Below is a small trained network, with its code and all its weights. Each question gives an input and a class and asks what happens when units are switched off, that is, made to give their printed mean instead of their output.

import numpy as np


def w(rows, s, z=0):
    codes = np.array(rows[::2]) - 128.0
    scale = np.full(codes.shape[1], s)
    scale[-1] = z or s
    return codes * scale


def f(y):
    return np.maximum(y, 0)


def log_softmax(a):
    a = a - a.max(-1, keepdims=True)
    return a - np.log(np.exp(a).sum(-1, keepdims=True))


def net(x, mask):
    res = np.array(x, float).reshape(1, 7) / 4 @ E
    y = f(res @ A[0][:, :-1].T + A[0][:, -1])
    res = res + np.where(mask, y, B[0][:, -1]) @ B[0][:, :-1]
    return log_softmax(res[-1] @ U[:, :-1].T + U[:, -1])


A, B = {}, {}
E = w([
[128,129,128],'x0',
[128,129,128],'x1',
[143,123,42],'x2',
[145,254,119],'x3',
[128,128,129],'x4',
[220,122,138],'x5',
[129,128,128],'x6',
],0.0092)
A[0] = w([
[170,253,92,129],'neuron 1',
[184,143,139,96],'neuron 2',
[99,40,155,254],'neuron 3',
[143,180,103,99],'neuron 4',
[114,198,141,147],'neuron 5',
[120,137,204,244],'neuron 6',
[133,84,105,147],'neuron 7',
[115,195,140,147],'neuron 8',
[131,108,80,119],'neuron 9',
[131,121,134,115],'neuron 10',
[138,105,146,84],'neuron 11',
[163,113,135,117],'neuron 12',
[113,104,109,75],'neuron 13',
[124,150,132,138],'neuron 14',
[228,116,147,212],'neuron 15',
[138,63,107,161],'neuron 16',
[57,168,114,144],'neuron 17',
[134,143,76,98],'neuron 18',
[124,150,132,137],'neuron 19',
[64,137,115,236],'neuron 20',
[161,137,135,104],'neuron 21',
[178,121,137,178],'neuron 22',
[71,113,116,166],'neuron 23',
[120,116,118,100],'neuron 24',
[119,114,117,96],'neuron 25',
[63,137,115,238],'neuron 26',
[128,128,128,128],'neuron 27',
[153,203,110,145],'neuron 28',
[133,145,116,113],'neuron 29',
[122,112,189,167],'neuron 30',
[133,124,85,168],'neuron 31',
[126,138,150,137],'neuron 32',
[96,119,121,152],'neuron 33',
[139,119,19,215],'neuron 34',
[122,172,209,143],'neuron 35',
[141,99,125,134],'neuron 36',
[176,121,137,177],'neuron 37',
[94,23,165,247],'neuron 38',
[130,114,94,120],'neuron 39',
[135,112,141,96],'neuron 40',
[126,128,144,106],'neuron 41',
[137,68,110,159],'neuron 42',
],0.012,0.003)
B[0] = w([
[25,227,80,234],'neuron 1',
[81,129,116,159],'neuron 2',
[82,11,119,238],'neuron 3',
[80,148,103,169],'neuron 4',
[161,203,137,180],'neuron 5',
[88,183,219,189],'neuron 6',
[174,119,137,170],'neuron 7',
[159,200,136,178],'neuron 8',
[169,126,137,155],'neuron 9',
[125,124,138,134],'neuron 10',
[120,117,162,145],'neuron 11',
[156,130,136,152],'neuron 12',
[147,116,94,143],'neuron 13',
[137,153,130,145],'neuron 14',
[113,71,251,210],'neuron 15',
[191,110,146,191],'neuron 16',
[184,169,137,174],'neuron 17',
[90,128,107,154],'neuron 18',
[137,152,130,145],'neuron 19',
[145,163,42,181],'neuron 20',
[101,129,118,146],'neuron 21',
[121,101,188,171],'neuron 22',
[92,101,107,169],'neuron 23',
[137,122,111,135],'neuron 24',
[138,121,109,137],'neuron 25',
[145,163,42,182],'neuron 26',
[128,128,128,128],'neuron 27',
[71,200,100,193],'neuron 28',
[112,133,118,142],'neuron 29',
[80,104,126,173],'neuron 30',
[150,99,88,159],'neuron 31',
[140,141,138,141],'neuron 32',
[108,113,116,152],'neuron 33',
[188,50,22,203],'neuron 34',
[181,183,160,175],'neuron 35',
[155,126,139,155],'neuron 36',
[121,102,185,169],'neuron 37',
[64,3,114,255],'neuron 38',
[156,127,135,147],'neuron 39',
[123,121,152,140],'neuron 40',
[135,117,114,133],'neuron 41',
[185,112,145,186],'neuron 42',
],0.045,0.0091)
U = w([
[23,108,97,253],'0',
[217,197,141,236],'1',
[172,91,80,48],'2',
[139,159,70,4],'3',
[113,94,186,36],'4',
[107,170,188,42],'5',
[253,93,170,223],'6',
],0.0057,0.0053)

Each question gives the input, the list of numbers given to net, and the class t.
The units are the neurons (one row each of A and B). Each row of codes is followed by its name. A weight is (code - 128) times the scale printed after its matrix; where a second scale follows, it is the last column's (A, B and U).
mask holds one flag per neuron, in row order. A switched-off neuron (its flag False) gives its mean, the last column of its row in B, instead of its output. The means were averaged over made-up inputs and are rounded, as every weight is.
A unit's drop is (log p(t) with every unit on - log p(t) with that unit switched off) / (log p(t) with every unit on - log p(t) with every unit switched off).
The circuit of an input: a set's keep is (log p(t) with only the set's units on - log p(t) with every unit switched off) / (log p(t) with every unit on - log p(t) with every unit switched off). Starting from the 12 units with the biggest drops (on a tie, the unit counted first), units are removed one at a time, each time the one whose removal leaves the highest keep (on an exact tie, the one counted first), for as long as the keep stays at least 0.8.
units of the circuit, in order: the units of the circuit, biggest drop first
unit that matters most: the unit with the biggest drop
k most important neurons: the k neurons with the biggest drops, biggest first
drop of u: that unit's drop, to one decimal
input [3,-1,-1,4,0,1,8], class 5: units of the circuit, in order : (neuron 38; neuron 34)
input [2,-7,2,0,5,2,-2], class 6: units of the circuit, in order : (neuron 1; neuron 38)
input [7,-8,1,-2,2,0,-3], class 2: units of the circuit, in order : (neuron 1; neuron 6)
input [5,1,0,-5,2,2,6], class 4: unit that matters most : neuron 38
input [8,-2,-8,0,5,1,3], class 4: 2 most important neurons : (neuron 1; neuron 28)
input [3,-5,2,4,0,-1,0], class 3: 2 most important neurons : (neuron 38; neuron 3)
input [-6,1,1,-8,-6,-1,-8], class 2: 3 most important neurons : (neuron 1; neuron 16; neuron 42)
input [7,-8,2,3,-5,-1,-5], class 3: 2 most important neurons : (neuron 38; neuron 3)
input [0,2,5,-8,-6,1,-3], class 6: 3 most important neurons : (neuron 1; neuron 16; neuron 42)
input [-2,1,1,-2,3,-3,-7], class 2: 2 most important neurons : (neuron 1; neuron 28)
input [-5,2,-3,5,-8,0,0], class 1: 2 most important neurons : (neuron 38; neuron 3)
input [-1,5,-1,1,5,-5,5], class 1: drop of neuron 38 : 0.2
input [3,-7,-8,1,-8,3,-4], class 5: drop of neuron 35 : 0.1
input [6,-3,-1,-2,-7,2,-4], class 4: drop of neuron 1 : 0.3
